Here is a tiny trained network, its code and every weight. The questions are about switching its units off for an input and a class, where a switched-off unit gives its printed mean instead of its output.

import numpy as np


def w(rows, s, z=0):
    codes = np.array(rows[::2]) - 128.0
    scale = np.full(codes.shape[1], s)
    scale[-1] = z or s
    return codes * scale


def f(y):
    return np.maximum(y, 0)


def log_softmax(a):
    a = a - a.max(-1, keepdims=True)
    return a - np.log(np.exp(a).sum(-1, keepdims=True))


def net(x, mask):
    res = np.array(x, float).reshape(1, 5) / 4 @ E
    y = f(res @ A[0][:, :-1].T + A[0][:, -1])
    res = res + np.where(mask, y, B[0][:, -1]) @ B[0][:, :-1]
    return log_softmax(res[-1] @ U[:, :-1].T + U[:, -1])


A, B = {}, {}
E = w([
[109,194,19,135,226,163,145,89,97],'x0',
[123,87,110,67,148,158,115,136,40],'x1',
[151,130,161,130,183,186,120,69,140],'x2',
[49,111,99,63,137,102,254,84,74],'x3',
[112,120,81,100,113,201,38,52,126],'x4',
],0.0093)
A[0] = w([
[137,171,111,171,208,182,144,105,158,170],'neuron 0',
[114,182,39,171,102,64,116,254,139,85],'neuron 1',
[49,41,93,61,116,174,126,65,94,165],'neuron 2',
[142,118,92,83,134,236,124,18,115,253],'neuron 3',
[139,242,33,133,213,110,146,186,101,12],'neuron 4',
[114,67,150,133,131,86,253,144,93,168],'neuron 5',
[166,189,114,81,225,185,169,36,122,209],'neuron 6',
[160,137,90,221,144,122,171,23,201,55],'neuron 7',
[153,167,87,200,111,61,111,186,84,36],'neuron 8',
[145,36,167,138,29,150,12,150,193,136],'neuron 9',
],0.0067,0.0026)
B[0] = w([
[92,154,128,162,193,136,65,56,201,189],'neuron 0',
[204,2,92,116,101,12,66,159,25,185],'neuron 1',
[48,207,66,71,172,122,163,100,68,203],'neuron 2',
[192,207,114,186,117,149,60,51,138,230],'neuron 3',
[187,81,13,158,85,120,38,187,89,191],'neuron 4',
[24,148,143,74,63,119,185,170,102,208],'neuron 5',
[127,78,115,180,157,215,25,81,128,220],'neuron 6',
[231,98,174,202,131,197,117,145,190,175],'neuron 7',
[241,69,141,158,93,72,112,207,106,162],'neuron 8',
[220,123,93,228,15,121,124,101,84,254],'neuron 9',
],0.0073,0.01)
U = w([
[30,128,209,39,125,87,239,202,139,156],'0',
[245,60,148,176,86,93,72,220,96,16],'1',
[182,201,176,198,67,198,124,97,224,215],'2',
[67,90,51,68,105,214,106,82,33,232],'3',
[169,184,133,167,253,243,88,93,198,3],'4',
],0.0071,0.003)

Each question gives the input, the list of numbers given to net, and the class t.
The units are the neurons (one row each of A and B). Each row of codes is followed by its name. A weight is (code - 128) times the scale printed after its matrix; where a second scale follows, it is the last column's (A, B and U).
mask holds one flag per neuron, in row order. A switched-off neuron (its flag False) gives its mean, the last column of its row in B, instead of its output. The means were averaged over made-up inputs and are rounded, as every weight is.
A unit's drop is (log p(t) with every unit on - log p(t) with that unit switched off) / (log p(t) with every unit on - log p(t) with every unit switched off).
The circuit of an input: a set's keep is (log p(t) with only the set's units on - log p(t) with every unit switched off) / (log p(t) with every unit on - log p(t) with every unit switched off). Starting from all 10 units, units are removed one at a time, each time the one whose removal leaves the highest keep (on an exact tie, the one counted first), for as long as the keep stays at least 0.8.
units of the circuit, in order: the units of the circuit, biggest drop first
most important unit: the unit with the biggest drop
k most important neurons: the k neurons with the biggest drops, biggest first
drop of u: that unit's drop, to one decimal
input [-4,7,7,-7,7], class 2: most important unit -> neuron 9
input [7,-4,-5,4,3], class 4: units of the circuit, in order -> [neuron 7; neuron 5]
input [3,-8,7,-3,-6], class 4: units of the circuit, in order -> [neuron 9; neuron 0]
input [8,0,0,5,2], class 4: units of the circuit, in order -> [neuron 3; neuron 0]
input [7,-1,1,1,-7], class 1: 4 most important neurons -> [neuron 4; neuron 2; neuron 1; neuron 8]
input [4,4,7,5,2], class 4: units of the circuit, in order -> [neuron 3; neuron 6]
input [1,0,3,-1,0], class 4: 2 most important neurons -> [neuron 9; neuron 5]
input [6,-5,1,-3,-4], class 1: 3 most important neurons -> [neuron 4; neuron 1; neuron 8]
input [6,-7,-4,6,-5], class 1: 2 most important neurons -> [neuron 4; neuron 1]
input [-6,1,-1,7,5], class 0: 2 most important neurons -> [neuron 6; neuron 4]
input [-1,8,4,0,-4], class 0: 2 most important neurons -> [neuron 9; neuron 4]
input [6,-7,-1,-7,-2], class 1: drop of neuron 1 -> 0.2
input [-7,-8,3,3,-7], class 0: drop of neuron 5 -> 0.1
input [0,-7,7,-1,2], class 4: drop of neuron 6 -> 0.2
input [-7,-3,2,0,-7], class 0: most important unit -> neuron 5
